Below are the code and all the weights of a small trained network. Each question names an input and a target symbol and asks about switching units off, where a switched-off unit gives its printed mean instead of its output.

import numpy as np


def w(rows, s, z=0):
    codes = np.array(rows[::2]) - 128.0
    scale = np.full(codes.shape[1], s)
    scale[-1] = z or s
    return codes * scale


def softmax(a):
    e = np.exp(a - a.max(-1, keepdims=True))
    return e / e.sum(-1, keepdims=True)


def log_softmax(a):
    a = a - a.max(-1, keepdims=True)
    return a - np.log(np.exp(a).sum(-1, keepdims=True))


def net(x, mask):
    ids = ['αβγλμτω'.index(c) for c in x.split()]
    T = len(ids)
    res = E[ids] + P[:T]
    u = 0
    for l in range(3):
        r = res
        for j in range(2):
            rows = slice(2 * j, 2 * j + 2)
            q, k, v = (r @ M[l][rows].T for M in (Q, K, V))
            z = softmax(np.where(np.tri(T) > 0, q @ k.T / 2**0.5, -1e9)) @ v
            o = O[l][rows]
            res = res + np.where(mask[u + j], z, o[:, -1]) @ o[:, :-1]
        u += 2
    return log_softmax(res[-1] @ U[:, :-1].T + U[:, -1])


Q, K, V, O = {}, {}, {}, {}
E = w([
[166,42,145,31,172,111,137,110],'α',
[153,29,60,96,207,204,98,81],'β',
[34,101,45,67,167,159,173,147],'γ',
[59,129,60,143,196,122,125,116],'λ',
[8,54,72,155,147,109,137,193],'μ',
[137,106,203,193,143,176,153,136],'τ',
[122,51,123,173,94,179,208,98],'ω',
],0.015)
P = w([
[170,175,124,65,100,67,128,66],'0',
[83,114,131,205,107,115,182,99],'1',
[74,93,139,111,130,130,145,63],'2',
[97,125,128,168,151,111,167,114],'3',
[68,141,94,131,137,179,118,133],'4',
[47,254,161,130,163,123,116,139],'5',
[83,168,92,186,161,130,165,153],'6',
[56,157,85,93,143,201,102,127],'7',
[55,168,75,98,147,151,153,89],'8',
[68,174,88,141,165,125,169,125],'9',
],0.0084)
Q[0] = w([
[54,126,112,94,106,127,114,14],'0.h0',
[63,76,153,189,234,250,156,207],'0.h0',
[145,32,215,165,213,103,60,191],'0.h1',
[124,133,51,254,191,238,141,112],'0.h1',
],0.0081)
K[0] = w([
[132,40,230,95,3,199,115,156],'0.h0',
[145,160,30,42,30,33,97,143],'0.h0',
[38,217,124,137,132,35,226,136],'0.h1',
[204,201,123,14,76,48,173,140],'0.h1',
],0.0055)
V[0] = w([
[54,143,130,155,144,200,162,2],'0.h0',
[111,185,56,88,177,146,114,215],'0.h0',
[112,199,96,174,118,72,112,168],'0.h1',
[76,105,128,104,72,165,185,101],'0.h1',
],0.0077)
O[0] = w([
[172,144,177,223,13,160,145,130,253],'0.h0',
[108,41,167,88,67,86,176,2,136],'0.h0',
[63,154,141,133,146,124,155,68,42],'0.h1',
[45,228,65,107,62,166,149,165,208],'0.h1',
],0.0079,0.0064)
Q[1] = w([
[96,69,163,109,100,206,149,254],'1.h0',
[193,126,171,112,173,54,62,143],'1.h0',
[103,96,107,58,104,163,157,104],'1.h1',
[105,55,183,177,8,192,187,75],'1.h1',
],0.0079)
K[1] = w([
[149,83,91,2,209,82,129,132],'1.h0',
[100,72,118,126,117,157,131,230],'1.h0',
[177,194,101,169,171,99,24,128],'1.h1',
[110,162,117,102,132,58,178,76],'1.h1',
],0.008)
V[1] = w([
[59,128,136,175,212,87,151,123],'1.h0',
[131,139,146,254,181,176,125,59],'1.h0',
[161,133,88,156,77,153,125,29],'1.h1',
[114,83,51,143,134,124,173,234],'1.h1',
],0.008)
O[1] = w([
[103,95,163,90,162,140,65,254,81],'1.h0',
[111,47,159,239,126,181,79,133,125],'1.h0',
[86,174,60,143,181,114,159,203,161],'1.h1',
[130,201,196,142,138,31,118,110,254],'1.h1',
],0.0085,0.0059)
Q[2] = w([
[8,128,53,202,55,190,176,124],'2.h0',
[138,141,38,3,135,174,90,95],'2.h0',
[53,150,137,56,230,139,227,135],'2.h1',
[161,118,35,73,44,166,41,19],'2.h1',
],0.0053)
K[2] = w([
[227,137,93,81,1,106,126,86],'2.h0',
[52,137,204,194,85,112,128,174],'2.h0',
[236,139,142,172,119,149,38,128],'2.h1',
[109,96,103,133,78,71,121,72],'2.h1',
],0.0062)
V[2] = w([
[61,192,139,131,158,148,192,170],'2.h0',
[117,142,2,143,151,78,127,111],'2.h0',
[123,179,27,136,82,159,112,106],'2.h1',
[58,119,78,131,191,118,95,110],'2.h1',
],0.0074)
O[2] = w([
[181,77,227,104,97,42,121,245,255],'2.h0',
[115,78,165,77,160,105,79,111,209],'2.h0',
[34,95,141,88,231,233,143,72,232],'2.h1',
[91,126,2,179,226,90,47,217,68],'2.h1',
],0.0075,0.0041)
U = w([
[149,153,111,117,146,84,124,104,117],'α',
[67,108,116,131,171,160,115,67,79],'β',
[2,87,135,114,93,98,143,122,11],'γ',
[107,120,99,159,226,168,120,164,232],'λ',
[49,155,95,180,121,55,65,142,228],'μ',
[102,128,116,169,52,150,163,138,255],'τ',
[84,150,193,150,134,177,187,152,96],'ω',
],0.0062,0.0024)

Each question gives the input, a string of symbols that net reads in full, and the target symbol t.
The units are the heads (2 rows each of Q, K, V and O). Each row of codes is followed by its name. A weight is (code - 128) times the scale printed after its matrix; where a second scale follows, it is the last column's (O and U).
mask holds one flag per head, layer by layer. A switched-off head (its flag False) gives its mean, the last column of its rows in O, instead of its output. The means were averaged over made-up inputs and are rounded, as every weight is.
A unit's drop is (log p(t) with every unit on - log p(t) with that unit switched off) / (log p(t) with every unit on - log p(t) with every unit switched off).
The circuit of an input: a set's keep is (log p(t) with only the set's units on - log p(t) with every unit switched off) / (log p(t) with every unit on - log p(t) with every unit switched off). Starting from all 6 units, units are removed one at a time, each time the one whose removal leaves the highest keep (on an exact tie, the one counted first), for as long as the keep stays at least 0.8.
circuit, biggest first: the units of the circuit, biggest drop first
unit that matters most: the unit with the biggest drop
heads that matter: for each layer, one digit per head in row order, 1 if its drop is at least 0.15 and else 0, layers parted by /
drop of u: that unit's drop, to one decimal
input α τ α τ μ τ λ τ, target α: circuit, biggest first => [0.h0; 1.h0; 0.h1]
input λ λ τ ω α, target λ: heads that matter => 11 / 01 / 01
input α γ τ, target α: heads that matter => 10 / 10 / 00
input γ τ τ γ μ λ ω, target γ: circuit, biggest first => [0.h0; 2.h0; 1.h0; 0.h1]
input α α β ω λ μ β γ, target α: unit that matters most => 1.h0
input α ω α α μ ω ω ω β γ, target α: circuit, biggest first => [1.h0; 0.h0; 0.h1]
input λ β β λ τ μ λ λ, target λ: circuit, biggest first => [1.h1; 2.h1; 0.h1]
input μ λ τ λ τ, target μ: heads that matter => 11 / 10 / 01
input α α α γ α γ μ λ, target α: heads that matter => 11 / 11 / 00
input α μ α ω β τ β, target α: circuit, biggest first => [0.h0; 1.h1; 1.h0; 0.h1]
input β γ μ μ, target β: heads that matter => 01 / 10 / 11
input β γ τ λ, target β: circuit, biggest first => [2.h0; 1.h0; 0.h1]
input λ μ γ γ, target λ: heads that matter => 01 / 11 / 01
input λ γ β, target λ: unit that matters most => 1.h1
input β ω μ μ ω τ τ τ, target β: heads that matter => 01 / 10 / 10
input λ τ β τ τ λ τ, target λ: circuit, biggest first => [1.h1; 0.h1; 1.h0; 2.h0]
input λ τ λ μ α, target λ: circuit, biggest first => [1.h1; 0.h1; 2.h1; 0.h0]
input α τ α ω α ω μ β, target α: drop of 1.h0 => 0.5
input β μ τ, target β: drop of 1.h0 => 0.4
input λ α μ ω ω, target λ: drop of 0.h0 => 0.3
input γ λ γ μ β ω ω, target γ: drop of 2.h1 => 0.1
input α λ α μ ω, target α: unit that matters most => 0.h0
